Below are the code and all the weights of a small trained network. Each question names an input and a class and asks about switching units off, where a switched-off unit gives its printed mean instead of its output.

import numpy as np


def w(rows, s, z=0):
    codes = np.array(rows[::2]) - 128.0
    scale = np.full(codes.shape[1], s)
    scale[-1] = z or s
    return codes * scale


def f(y):
    return np.maximum(y, 0)


def log_softmax(a):
    a = a - a.max(-1, keepdims=True)
    return a - np.log(np.exp(a).sum(-1, keepdims=True))


def net(x, mask):
    res = np.array(x, float).reshape(1, 5) / 4 @ E
    y = f(res @ A[0][:, :-1].T + A[0][:, -1])
    res = res + np.where(mask, y, B[0][:, -1]) @ B[0][:, :-1]
    return log_softmax(res[-1] @ U[:, :-1].T + U[:, -1])


A, B = {}, {}
E = w([
[168,195,198,42,56,138],'x0',
[99,231,97,99,196,254],'x1',
[209,182,98,210,193,136],'x2',
[214,74,31,50,174,114],'x3',
[176,157,177,152,163,162],'x4',
],0.0072)
A[0] = w([
[142,18,64,117,149,81,193],'n0',
[174,71,177,170,112,82,152],'n1',
[147,166,35,121,109,192,89],'n2',
[200,187,96,81,187,178,172],'n3',
[118,48,83,49,108,138,205],'n4',
[125,120,179,111,80,92,194],'n5',
[188,175,119,91,184,154,190],'n6',
[149,146,129,171,127,75,89],'n7',
[83,86,44,148,91,73,155],'n8',
[40,148,185,154,66,74,193],'n9',
[38,123,74,115,165,217,168],'n10',
[78,136,184,37,62,148,107],'n11',
[173,90,144,113,129,65,116],'n12',
[137,54,109,78,173,114,131],'n13',
[131,210,128,214,143,173,228],'n14',
[105,137,234,223,134,135,106],'n15',
[169,89,214,104,89,82,251],'n16',
[58,169,59,143,192,145,197],'n17',
[185,138,68,90,139,189,105],'n18',
[188,121,58,115,162,101,148],'n19',
[157,2,25,133,115,91,209],'n20',
[91,166,224,55,114,162,201],'n21',
[157,61,192,212,106,110,127],'n22',
[103,137,168,88,76,129,104],'n23',
[174,184,152,73,128,173,155],'n24',
],0.0083,0.0032)
B[0] = w([
[175,37,42,153,73,89,234],'n0',
[133,147,103,138,216,128,199],'n1',
[103,213,85,131,176,159,182],'n2',
[183,199,102,182,84,196,229],'n3',
[136,86,78,166,65,140,222],'n4',
[110,114,168,93,139,132,199],'n5',
[209,219,83,189,88,161,210],'n6',
[145,180,126,122,143,124,154],'n7',
[166,67,135,127,142,35,195],'n8',
[105,154,188,67,157,198,222],'n9',
[61,159,58,120,216,55,200],'n10',
[145,70,172,98,2,205,212],'n11',
[120,113,86,151,172,74,183],'n12',
[158,115,106,154,69,107,189],'n13',
[78,186,66,133,137,204,219],'n14',
[163,219,118,135,134,183,201],'n15',
[87,108,171,87,221,121,232],'n16',
[72,182,83,132,161,110,199],'n17',
[116,186,130,178,110,183,194],'n18',
[173,160,78,162,129,136,199],'n19',
[166,41,30,196,97,63,254],'n20',
[158,134,132,130,5,249,222],'n21',
[150,190,118,166,222,143,196],'n22',
[115,110,131,89,76,145,177],'n23',
[177,169,121,165,83,146,198],'n24',
],0.0066,0.0083)
U = w([
[73,196,137,108,169,147,248],'0',
[186,161,89,170,67,136,64],'1',
[96,55,97,110,139,7,190],'2',
[103,97,215,29,37,157,44],'3',
[178,145,180,108,156,62,58],'4',
],0.011,0.0015)

Each question gives the input, the list of numbers given to net, and the class t.
The units are the neurons (one row each of A and B). Each row of codes is followed by its name. A weight is (code - 128) times the scale printed after its matrix; where a second scale follows, it is the last column's (A, B and U).
mask holds one flag per neuron, in row order. A switched-off neuron (its flag False) gives its mean, the last column of its row in B, instead of its output. The means were averaged over made-up inputs and are rounded, as every weight is.
A unit's drop is (log p(t) with every unit on - log p(t) with that unit switched off) / (log p(t) with every unit on - log p(t) with every unit switched off).
The circuit of an input: a set's keep is (log p(t) with only the set's units on - log p(t) with every unit switched off) / (log p(t) with every unit on - log p(t) with every unit switched off). Starting from the 12 units with the biggest drops (on a tie, the unit counted first), units are removed one at a time, each time the one whose removal leaves the highest keep (on an exact tie, the one counted first), for as long as the keep stays at least 0.8.
units of the circuit, in order: the units of the circuit, biggest drop first
k most important neurons: the k neurons with the biggest drops, biggest first
drop of u: that unit's drop, to one decimal
input [6,-8,5,5,5], class 4: units of the circuit, in order -> (n16 n21)
input [1,-2,-7,4,-1], class 2: most important neuron -> (n20)
input [8,-5,2,5,6], class 4: 4 most important neurons -> (n16 n14 n20 n0)
input [-7,8,-2,2,-2], class 0: 2 most important neurons -> (n10 n17)
input [0,2,4,-1,-4], class 0: 2 most important neurons -> (n20 n0)
input [5,4,1,-8,1], class 3: 2 most important neurons -> (n21 n11)
input [3,-2,7,-6,4], class 0: drop of n21 -> 0.0
input [4,-6,-7,4,-2], class 2: drop of n12 -> 0.1
input [-8,-7,6,-2,4], class 2: drop of n24 -> 0.1
input [-3,2,-3,-1,5], class 0: 2 most important neurons -> (n20 n0)
input [2,-3,-8,5,7], class 3: drop of n10 -> 0.1
